Below are the code and all the weights of a small trained network. Each question names an input and a target symbol and asks about switching units off, where a switched-off unit gives its printed mean instead of its output.

import numpy as np


def w(rows, s, z=0):
    codes = np.array(rows[::2]) - 128.0
    scale = np.full(codes.shape[1], s)
    scale[-1] = z or s
    return codes * scale


def f(y):
    return y / 2 * (1 + np.tanh(0.7978845608 * (y + 0.044715 * y**3)))


def softmax(a):
    e = np.exp(a - a.max(-1, keepdims=True))
    return e / e.sum(-1, keepdims=True)


def log_softmax(a):
    a = a - a.max(-1, keepdims=True)
    return a - np.log(np.exp(a).sum(-1, keepdims=True))


def net(x, mask):
    ids = ['ΔΞαεζθλπφψω'.index(c) for c in x.split()]
    T = len(ids)
    res = E[ids] + P[:T]
    u = 0
    for l in range(2):
        r = res
        for j in range(2):
            rows = slice(4 * j, 4 * j + 4)
            q, k, v = (r @ M[l][rows].T for M in (Q, K, V))
            z = softmax(np.where(np.tri(T) > 0, q @ k.T / 4**0.5, -1e9)) @ v
            o = O[l][rows]
            res = res + np.where(mask[u + j], z, o[:, -1]) @ o[:, :-1]
        u += 2
        y = f(res @ A[l][:, :-1].T + A[l][:, -1])
        res = res + np.where(mask[u : u + 4], y, B[l][:, -1]) @ B[l][:, :-1]
        u += 4
    return log_softmax(res[-1] @ U[:, :-1].T + U[:, -1])


Q, K, V, O, A, B = {}, {}, {}, {}, {}, {}
E = w([
[104,154,51],'Δ',
[91,216,203],'Ξ',
[41,15,188],'α',
[159,176,83],'ε',
[69,168,143],'ζ',
[123,133,49],'θ',
[108,89,125],'λ',
[140,153,80],'π',
[135,146,74],'φ',
[80,15,69],'ψ',
[178,7,189],'ω',
],0.018)
P = w([
[252,150,112],'0',
[231,130,106],'1',
[193,107,102],'2',
[184,99,108],'3',
[188,103,110],'4',
[188,119,113],'5',
[168,100,105],'6',
[193,130,110],'7',
[176,123,122],'8',
[203,162,140],'9',
[169,104,97],'10',
],0.0038)
Q[0] = w([
[141,13,207],'L0H0',
[80,96,174],'L0H0',
[80,99,108],'L0H0',
[180,210,145],'L0H0',
[144,47,164],'L0H1',
[89,47,249],'L0H1',
[30,58,174],'L0H1',
[196,115,40],'L0H1',
],0.012)
K[0] = w([
[213,98,76],'L0H0',
[119,70,52],'L0H0',
[53,97,76],'L0H0',
[87,245,143],'L0H0',
[245,73,154],'L0H1',
[174,66,95],'L0H1',
[125,20,84],'L0H1',
[94,174,222],'L0H1',
],0.012)
V[0] = w([
[89,47,5],'L0H0',
[189,107,147],'L0H0',
[102,117,124],'L0H0',
[147,88,57],'L0H0',
[12,209,133],'L0H1',
[202,2,87],'L0H1',
[133,167,102],'L0H1',
[210,71,195],'L0H1',
],0.009)
O[0] = w([
[187,247,164,22],'L0H0',
[132,142,190,70],'L0H0',
[117,129,124,138],'L0H0',
[190,208,247,38],'L0H0',
[33,3,115,255],'L0H1',
[197,170,141,4],'L0H1',
[89,148,141,148],'L0H1',
[203,219,196,38],'L0H1',
],0.0052,0.0034)
A[0] = w([
[62,151,254,178],'L0N0',
[143,232,199,30],'L0N1',
[54,222,139,255],'L0N2',
[124,111,213,99],'L0N3',
],0.0082,0.0043)
B[0] = w([
[82,1,55,209],'L0N0',
[62,75,159,194],'L0N1',
[208,118,18,253],'L0N2',
[34,54,159,147],'L0N3',
],0.0071,0.0038)
Q[1] = w([
[141,141,153],'L1H0',
[175,80,214],'L1H0',
[179,112,115],'L1H0',
[68,59,162],'L1H0',
[119,121,171],'L1H1',
[99,148,194],'L1H1',
[133,172,164],'L1H1',
[255,68,163],'L1H1',
],0.0095)
K[1] = w([
[155,127,91],'L1H0',
[104,43,2],'L1H0',
[161,113,142],'L1H0',
[37,139,137],'L1H0',
[102,122,197],'L1H1',
[135,76,139],'L1H1',
[103,113,106],'L1H1',
[125,193,175],'L1H1',
],0.0095)
V[1] = w([
[1,184,114],'L1H0',
[160,75,177],'L1H0',
[89,108,223],'L1H0',
[222,34,122],'L1H0',
[169,112,101],'L1H1',
[115,109,64],'L1H1',
[170,69,165],'L1H1',
[114,129,109],'L1H1',
],0.0077)
O[1] = w([
[84,144,108,124],'L1H0',
[123,65,123,132],'L1H0',
[188,76,146,93],'L1H0',
[254,95,140,186],'L1H0',
[193,49,145,155],'L1H1',
[183,138,110,254],'L1H1',
[128,102,157,96],'L1H1',
[159,87,192,167],'L1H1',
],0.0052,0.0066)
A[1] = w([
[218,217,143,134],'L1N0',
[83,105,65,59],'L1N1',
[153,179,40,13],'L1N2',
[253,65,22,3],'L1N3',
],0.0072,0.0064)
B[1] = w([
[183,146,182,185],'L1N0',
[114,116,178,253],'L1N1',
[10,165,174,149],'L1N2',
[82,187,221,244],'L1N3',
],0.013,0.0053)
U = w([
[11,215,160,41],'Δ',
[80,67,129,111],'Ξ',
[206,31,102,59],'α',
[135,134,121,105],'ε',
[94,126,113,255],'ζ',
[75,161,141,71],'θ',
[215,83,69,165],'λ',
[150,140,94,185],'π',
[136,138,111,147],'φ',
[218,106,93,166],'ψ',
[122,111,203,98],'ω',
],0.012,0.0092)

Each question gives the input, a string of symbols that net reads in full, and the target symbol t.
The units are the heads (4 rows each of Q, K, V and O) and the neurons (one row each of A and B). Each row of codes is followed by its name. A weight is (code - 128) times the scale printed after its matrix; where a second scale follows, it is the last column's (O, A, B and U).
mask holds one flag per unit, layer by layer, with each layer's heads first. A switched-off unit (its flag False) gives its mean, the last column of its rows in O or B, instead of its output. The means were averaged over made-up inputs and are rounded, as every weight is.
A unit's drop is (log p(t) with every unit on - log p(t) with that unit switched off) / (log p(t) with every unit on - log p(t) with every unit switched off).
top k neurons: the k neurons with the biggest drops, biggest first
top k neurons in layer l: the k neurons of layer l with the biggest drops, biggest first
which heads matter: for each layer, one digit per head in row order, 1 if its drop is at least 0.15 and else 0, layers parted by /
drop of u: that unit's drop, to one decimal
input α φ ζ ω α, target ω: top 3 neurons : [L0N1, L0N3, L0N2]
input Δ Δ Δ ω ζ, target ω: which heads matter : 11 / 10
input ψ Δ ψ ω Δ π, target ω: top 3 neurons : [L1N3, L1N0, L0N2]
input Ξ λ φ π Δ Δ α Ξ Δ ω, target ω: top 3 neurons : [L0N1, L0N2, L0N3]
input ω ψ φ, target ω: top neuron : [L1N3]
input Δ ω Δ α ε, target ω: top 2 neurons : [L1N3, L1N0]
input α Ξ Δ π ζ θ ω ω ε, target ω: top 3 neurons : [L1N3, L0N1, L0N3]
input α Δ ω θ, target ω: which heads matter : 01 / 10
input λ Ξ ω θ α φ ω ζ, target ω: top 2 neurons : [L1N3, L0N2]
input π α α, target α: which heads matter : 01 / 10
input Δ Δ π ω ψ π, target ω: top 2 neurons : [L1N3, L1N0]
input α Δ Δ, target Δ: top 3 neurons : [L1N2, L1N3, L0N2]
input ψ α α, target α: which heads matter : 00 / 10
input θ φ ζ λ Ξ Δ φ, target Ξ: top neuron : [L1N1]
input ω Δ Δ, target ω: top 2 neurons : [L1N3, L1N0]
input Ξ Δ Ξ, target Ξ: drop of L1H1 : -0.1
input π ω ζ ζ ζ ω ω Ξ Δ Δ Δ, target ω: drop of L0H0 : 0.1
input Δ Δ Δ, target Δ: drop of L0N2 : 0.1
input ζ Ξ ε π ω Ξ Δ ψ φ ω λ, target ψ: drop of L1N2 : 0.2
input Δ Ξ λ π π θ, target Ξ: top neuron in layer 0 : [L0N2]
